Below are the code and all the weights of a small trained network. Each question names an input and a target symbol and asks about switching units off, where a switched-off unit gives its printed mean instead of its output.

import numpy as np


def w(rows, s, z=0):
    codes = np.array(rows[::2]) - 128.0
    scale = np.full(codes.shape[1], s)
    scale[-1] = z or s
    return codes * scale


def f(y):
    return y / 2 * (1 + np.tanh(0.7978845608 * (y + 0.044715 * y**3)))


def softmax(a):
    e = np.exp(a - a.max(-1, keepdims=True))
    return e / e.sum(-1, keepdims=True)


def log_softmax(a):
    a = a - a.max(-1, keepdims=True)
    return a - np.log(np.exp(a).sum(-1, keepdims=True))


def net(x, mask):
    ids = ['ΛΠΦΩαγδεημξτψ'.index(c) for c in x.split()]
    T = len(ids)
    res = E[ids] + P[:T]
    r = res
    for j in range(3):
        rows = slice(4 * j, 4 * j + 4)
        q, k, v = (r @ M[0][rows].T for M in (Q, K, V))
        z = softmax(np.where(np.tri(T) > 0, q @ k.T / 4**0.5, -1e9)) @ v
        o = O[0][rows]
        res = res + np.where(mask[j], z, o[:, -1]) @ o[:, :-1]
    y = f(res @ A[0][:, :-1].T + A[0][:, -1])
    res = res + np.where(mask[3:15], y, B[0][:, -1]) @ B[0][:, :-1]
    return log_softmax(res[-1] @ U[:, :-1].T + U[:, -1])


Q, K, V, O, A, B = {}, {}, {}, {}, {}, {}
E = w([
[170,181,121,168,94,127,151,60,138],'Λ',
[80,173,78,124,103,171,176,122,120],'Π',
[195,115,194,124,128,163,100,132,121],'Φ',
[113,249,155,113,166,103,187,91,104],'Ω',
[104,123,145,115,178,186,117,137,174],'α',
[148,145,67,121,178,110,186,121,157],'γ',
[140,85,36,83,113,160,138,137,136],'δ',
[188,153,91,145,164,122,140,137,149],'ε',
[98,138,114,125,50,181,196,182,43],'η',
[115,190,81,129,126,162,120,110,176],'μ',
[134,163,168,96,181,126,168,84,126],'ξ',
[214,181,90,20,58,130,111,101,176],'τ',
[186,143,119,108,144,153,78,201,98],'ψ',
],0.02)
P = w([
[145,161,108,111,174,248,103,99,82],'0',
[126,89,85,168,126,130,142,110,130],'1',
[135,104,102,169,125,131,149,113,138],'2',
[142,109,106,150,128,133,155,112,143],'3',
[139,101,102,142,127,140,166,128,137],'4',
[145,118,111,128,133,140,169,129,148],'5',
[150,125,115,128,133,157,164,143,154],'6',
[158,126,120,110,123,165,162,144,157],'7',
[147,125,106,108,144,177,170,158,155],'8',
],0.013)
Q[0] = w([
[90,80,117,119,115,131,119,128,129],'head 1',
[84,92,147,142,162,48,94,119,158],'head 1',
[210,111,91,144,151,118,171,85,169],'head 1',
[97,167,105,145,119,58,75,128,109],'head 1',
[130,154,90,150,93,113,129,146,160],'head 2',
[44,169,154,146,116,89,63,196,141],'head 2',
[144,120,107,144,123,122,165,122,160],'head 2',
[183,184,115,110,155,248,156,127,130],'head 2',
[125,191,116,103,122,141,127,175,127],'head 3',
[94,125,153,120,128,68,81,155,96],'head 3',
[63,111,126,157,104,78,94,155,90],'head 3',
[175,151,63,133,131,129,110,140,160],'head 3',
],0.013)
K[0] = w([
[110,148,69,197,49,97,143,102,150],'head 1',
[120,40,147,148,65,76,147,146,170],'head 1',
[110,187,129,109,164,90,126,161,56],'head 1',
[151,93,130,236,73,60,182,120,173],'head 1',
[138,136,126,184,85,110,145,221,119],'head 2',
[95,79,138,133,114,57,102,90,169],'head 2',
[129,125,129,75,117,119,148,198,132],'head 2',
[203,195,83,128,156,229,143,113,51],'head 2',
[122,201,105,100,96,147,138,202,91],'head 3',
[164,165,2,160,82,117,120,94,153],'head 3',
[81,95,73,173,89,136,79,76,109],'head 3',
[85,112,150,128,104,89,102,192,169],'head 3',
],0.0098)
V[0] = w([
[120,171,222,99,139,123,35,153,102],'head 1',
[185,136,102,86,51,146,101,158,96],'head 1',
[199,93,85,127,176,168,44,109,205],'head 1',
[26,200,78,112,51,150,104,88,164],'head 1',
[129,110,159,204,38,138,107,135,98],'head 2',
[154,153,150,150,61,88,191,81,200],'head 2',
[166,255,150,199,158,98,119,101,109],'head 2',
[167,124,116,154,138,44,173,156,121],'head 2',
[237,97,195,97,153,98,151,86,78],'head 3',
[93,137,192,99,235,188,189,30,107],'head 3',
[126,41,174,97,122,142,78,95,199],'head 3',
[59,56,119,142,173,67,165,102,170],'head 3',
],0.0098)
O[0] = w([
[18,64,113,111,149,135,108,170,131,53],'head 1',
[127,95,215,166,98,190,110,84,58,226],'head 1',
[160,59,147,55,173,104,120,110,125,254],'head 1',
[104,164,177,129,141,106,121,90,237,192],'head 1',
[107,89,135,130,79,187,254,233,161,97],'head 2',
[165,84,133,172,158,18,202,86,145,71],'head 2',
[109,48,68,222,67,116,110,113,220,189],'head 2',
[178,108,61,137,140,130,162,103,137,2],'head 2',
[103,120,80,149,113,61,143,204,12,129],'head 3',
[112,119,163,96,160,70,142,161,195,199],'head 3',
[170,116,180,123,84,123,75,229,137,44],'head 3',
[104,150,145,86,205,163,90,150,170,21],'head 3',
],0.0084,0.0081)
A[0] = w([
[58,139,108,114,154,173,177,149,138,205],'neuron 1',
[178,170,136,106,80,163,83,69,195,78],'neuron 2',
[126,130,160,76,57,184,221,101,85,254],'neuron 3',
[186,127,87,135,161,172,72,129,199,142],'neuron 4',
[162,152,56,171,196,164,184,255,75,91],'neuron 5',
[167,89,150,50,75,100,138,112,153,243],'neuron 6',
[225,175,185,163,119,81,123,151,171,224],'neuron 7',
[237,69,207,222,185,153,74,182,133,235],'neuron 8',
[88,87,195,163,93,219,164,73,130,159],'neuron 9',
[144,72,54,208,102,109,157,150,214,42],'neuron 10',
[198,45,141,164,100,199,73,101,106,69],'neuron 11',
[134,150,26,69,104,84,183,177,52,146],'neuron 12',
],0.0065,0.0016)
B[0] = w([
[126,67,199,182,67,55,76,170,141,147],'neuron 1',
[82,53,196,108,116,126,211,194,68,234],'neuron 2',
[167,155,65,155,209,137,106,200,215,249],'neuron 3',
[113,122,135,95,65,198,78,107,149,174],'neuron 4',
[121,132,214,187,43,110,159,81,43,137],'neuron 5',
[62,123,62,236,171,79,164,200,69,189],'neuron 6',
[141,35,95,137,180,45,120,50,193,189],'neuron 7',
[152,149,25,254,83,167,113,129,181,174],'neuron 8',
[149,117,207,157,162,87,143,158,134,246],'neuron 9',
[75,190,196,96,239,176,134,161,81,225],'neuron 10',
[142,170,73,113,81,200,169,147,55,213],'neuron 11',
[198,185,49,158,115,77,145,98,227,152],'neuron 12',
],0.0058,0.011)
U = w([
[32,71,87,100,142,219,176,126,73,73],'Λ',
[126,86,77,192,197,176,253,188,147,223],'Π',
[127,48,181,183,165,117,171,79,55,36],'Φ',
[15,230,47,156,134,143,126,136,140,89],'Ω',
[191,183,115,133,240,160,106,151,130,106],'α',
[180,23,163,116,123,138,85,187,206,204],'γ',
[131,161,73,228,152,43,42,237,111,185],'δ',
[111,160,27,176,89,199,132,100,127,165],'ε',
[105,181,154,169,100,168,146,188,157,5],'η',
[121,133,142,106,47,148,145,110,182,81],'μ',
[111,79,123,119,86,77,181,199,62,107],'ξ',
[206,162,42,167,140,158,85,68,210,18],'τ',
[113,115,127,118,188,51,98,242,134,234],'ψ',
],0.0057,0.0031)

Each question gives the input, a string of symbols that net reads in full, and the target symbol t.
The units are the heads (4 rows each of Q, K, V and O) and the neurons (one row each of A and B). Each row of codes is followed by its name. A weight is (code - 128) times the scale printed after its matrix; where a second scale follows, it is the last column's (O, A, B and U).
mask holds one flag per unit, heads first, then neurons. A switched-off unit (its flag False) gives its mean, the last column of its rows in O or B, instead of its output. The means were averaged over made-up inputs and are rounded, as every weight is.
A unit's drop is (log p(t) with every unit on - log p(t) with that unit switched off) / (log p(t) with every unit on - log p(t) with every unit switched off).
The circuit of an input: a set's keep is (log p(t) with only the set's units on - log p(t) with every unit switched off) / (log p(t) with every unit on - log p(t) with every unit switched off). Starting from the 12 units with the biggest drops (on a tie, the unit counted first), units are removed one at a time, each time the one whose removal leaves the highest keep (on an exact tie, the one counted first), for as long as the keep stays at least 0.8.
circuit, biggest first: the units of the circuit, biggest drop first
most important unit: the unit with the biggest drop
top k neurons: the k neurons with the biggest drops, biggest first
which heads matter: for each layer, one digit per head in row order, 1 if its drop is at least 0.15 and else 0, layers parted by /
input δ Λ Λ Λ ψ δ, target ε: top 3 neurons => (neuron 11; neuron 10; neuron 12)
input Ω ε Ω Λ η Λ Λ η Λ, target Ω: top neuron => (neuron 10)
input ψ Λ Λ Λ Λ Λ, target ε: circuit, biggest first => (head 3; head 2)
input δ Λ η μ η Λ τ Λ α, target α: which heads matter => 110
input Λ Λ Λ Λ Φ, target δ: circuit, biggest first => (head 3; neuron 8)
input δ Λ δ ξ ξ Φ γ η, target α: circuit, biggest first => (head 2; neuron 3; head 1)
input η ξ Λ γ Λ ψ ψ δ Λ, target η: circuit, biggest first => (head 2; head 1)
input Φ Π Λ Λ δ Λ, target δ: top 2 neurons => (neuron 12; neuron 2)
input α α Λ γ Λ Π γ, target ψ: which heads matter => 101
input δ Φ Λ ψ ξ Λ Φ, target α: top 2 neurons => (neuron 2; neuron 1)
input ξ δ ε Λ δ η δ τ, target Π: which heads matter => 010
input γ Λ Φ Λ τ, target δ: circuit, biggest first => (head 3; neuron 6)
input η δ μ Λ δ μ, target η: circuit, biggest first => (head 1; head 2)
input δ Λ Λ Λ Λ Λ τ, target α: circuit, biggest first => (head 2)
input Λ δ Λ δ γ Π α Λ, target γ: top 2 neurons => (neuron 7; neuron 4)
input ψ δ Φ, target Λ: circuit, biggest first => (head 1; head 2)
input Φ Λ δ ψ τ Λ δ δ, target ξ: which heads matter => 101
input τ Λ Φ γ, target Φ: which heads matter => 110
input η Λ Λ δ Λ τ, target Π: which heads matter => 001
input δ Φ δ Φ δ δ, target α: which heads matter => 110
input γ ε Λ Λ δ Λ μ, target τ: circuit, biggest first => (head 2)
input γ ε δ δ μ ε α δ, target γ: which heads matter => 001
input δ Λ δ Λ ε, target α: which heads matter => 010
input Λ ε δ τ μ Ω, target Ω: top 4 neurons => (neuron 2; neuron 9; neuron 10; neuron 3)
input τ Λ α Λ Λ δ Λ, target Φ: top 2 neurons => (neuron 3; neuron 2)
input α δ η δ, target ψ: circuit, biggest first => (head 3; head 1; neuron 6)
input Φ η τ ψ Λ Λ γ, target ξ: most important unit => head 1
input γ Λ γ η, target τ: top 3 neurons => (neuron 12; neuron 2; neuron 10)
